Below are the code and all the weights of a small trained network. Each question names an input and a class and asks about switching units off, where a switched-off unit gives its printed mean instead of its output.

import numpy as np


def w(rows, s, z=0):
    codes = np.array(rows[::2]) - 128.0
    scale = np.full(codes.shape[1], s)
    scale[-1] = z or s
    return codes * scale


def f(y):
    return np.maximum(y, 0)


def log_softmax(a):
    a = a - a.max(-1, keepdims=True)
    return a - np.log(np.exp(a).sum(-1, keepdims=True))


def net(x, mask):
    res = np.array(x, float).reshape(1, 6) / 4 @ E
    y = f(res @ A[0][:, :-1].T + A[0][:, -1])
    res = res + np.where(mask, y, B[0][:, -1]) @ B[0][:, :-1]
    return log_softmax(res[-1] @ U[:, :-1].T + U[:, -1])


A, B = {}, {}
E = w([
[155,163,224,211,161,135,172,105,118,11,95],'x0',
[225,51,140,143,47,123,255,101,102,180,148],'x1',
[121,131,133,171,149,128,111,145,189,61,151],'x2',
[136,127,138,141,151,150,81,162,108,149,144],'x3',
[190,212,88,137,124,217,97,171,90,84,240],'x4',
[121,182,236,247,79,163,105,193,169,130,115],'x5',
],0.0089)
A[0] = w([
[138,211,170,129,110,108,115,255,170,182,140,123],'N1',
[145,107,158,46,40,127,212,150,50,177,66,177],'N2',
[213,21,160,104,66,51,167,221,228,138,156,195],'N3',
[161,121,230,130,155,141,150,113,131,19,59,110],'N4',
[232,92,56,68,201,172,125,136,13,194,170,58],'N5',
[87,65,142,85,102,123,222,184,64,192,91,59],'N6',
[162,208,176,56,80,163,157,71,138,83,221,197],'N7',
[172,108,32,96,240,207,175,76,43,143,228,152],'N8',
[181,128,148,175,103,145,131,148,196,133,148,150],'N9',
[174,207,99,210,121,206,143,84,186,124,220,110],'N10',
[196,201,103,179,118,203,197,149,104,99,167,2],'N11',
],0.0068,0.004)
B[0] = w([
[41,155,97,79,176,126,82,142,102,163,61,224],'N1',
[78,84,218,229,98,89,166,136,198,137,132,255],'N2',
[19,95,74,116,149,143,88,135,176,130,12,244],'N3',
[115,127,175,193,144,168,150,89,166,166,127,239],'N4',
[238,172,156,65,119,151,179,71,141,118,222,232],'N5',
[116,71,120,115,64,150,189,94,108,116,152,217],'N6',
[111,226,94,47,141,97,66,201,48,108,154,212],'N7',
[173,66,80,107,37,114,144,104,139,152,246,249],'N8',
[102,174,81,155,150,145,117,171,117,92,190,198],'N9',
[165,231,73,152,72,122,151,254,100,110,191,230],'N10',
[211,194,59,108,174,155,123,195,88,139,152,205],'N11',
],0.0079,0.0081)
U = w([
[156,52,94,132,94,101,209,101,81,120,97,21],'0',
[116,108,220,185,175,91,164,123,123,77,50,255],'1',
[120,172,60,52,225,82,34,161,131,149,119,167],'2',
[254,169,142,165,164,184,130,129,82,151,198,90],'3',
],0.0083,0.0028)

Each question gives the input, the list of numbers given to net, and the class t.
The units are the neurons (one row each of A and B). Each row of codes is followed by its name. A weight is (code - 128) times the scale printed after its matrix; where a second scale follows, it is the last column's (A, B and U).
mask holds one flag per neuron, in row order. A switched-off neuron (its flag False) gives its mean, the last column of its row in B, instead of its output. The means were averaged over made-up inputs and are rounded, as every weight is.
A unit's drop is (log p(t) with every unit on - log p(t) with that unit switched off) / (log p(t) with every unit on - log p(t) with every unit switched off).
The circuit of an input: a set's keep is (log p(t) with only the set's units on - log p(t) with every unit switched off) / (log p(t) with every unit on - log p(t) with every unit switched off). Starting from all 11 units, units are removed one at a time, each time the one whose removal leaves the highest keep (on an exact tie, the one counted first), for as long as the keep stays at least 0.8.
circuit, biggest first: the units of the circuit, biggest drop first
unit that matters most: the unit with the biggest drop
k most important neurons: the k neurons with the biggest drops, biggest first
drop when u is switched off: that unit's drop, to one decimal
input [0,6,6,-6,-6,0], class 1: unit that matters most	N8
input [-7,5,4,1,-7,7], class 1: circuit, biggest first	N8, N2
input [-5,-5,-5,-7,-6,-1], class 0: circuit, biggest first	N6, N7
input [-8,2,6,-3,-2,-1], class 0: 4 most important neurons	N7, N1, N11, N9
input [5,7,6,-2,0,-1], class 1: circuit, biggest first	N3, N8
input [-6,6,3,-4,-8,7], class 1: circuit, biggest first	N2, N8
input [-8,6,-4,1,-1,8], class 1: 3 most important neurons	N2, N8, N3
input [-2,-4,-5,-5,4,-4], class 3: 3 most important neurons	N5, N3, N8
input [0,-4,-4,-5,2,6], class 2: 2 most important neurons	N1, N2
input [-8,0,-4,-6,3,-6], class 0: drop when N8 is switched off	0.2
input [-7,3,4,8,-5,-6], class 0: drop when N1 is switched off	0.0
input [7,-8,4,2,-4,-4], class 1: drop when N4 is switched off	0.1
input [-4,-1,-4,-1,4,4], class 2: drop when N1 is switched off	0.6
input [-3,5,6,-4,5,4], class 2: unit that matters most	N3
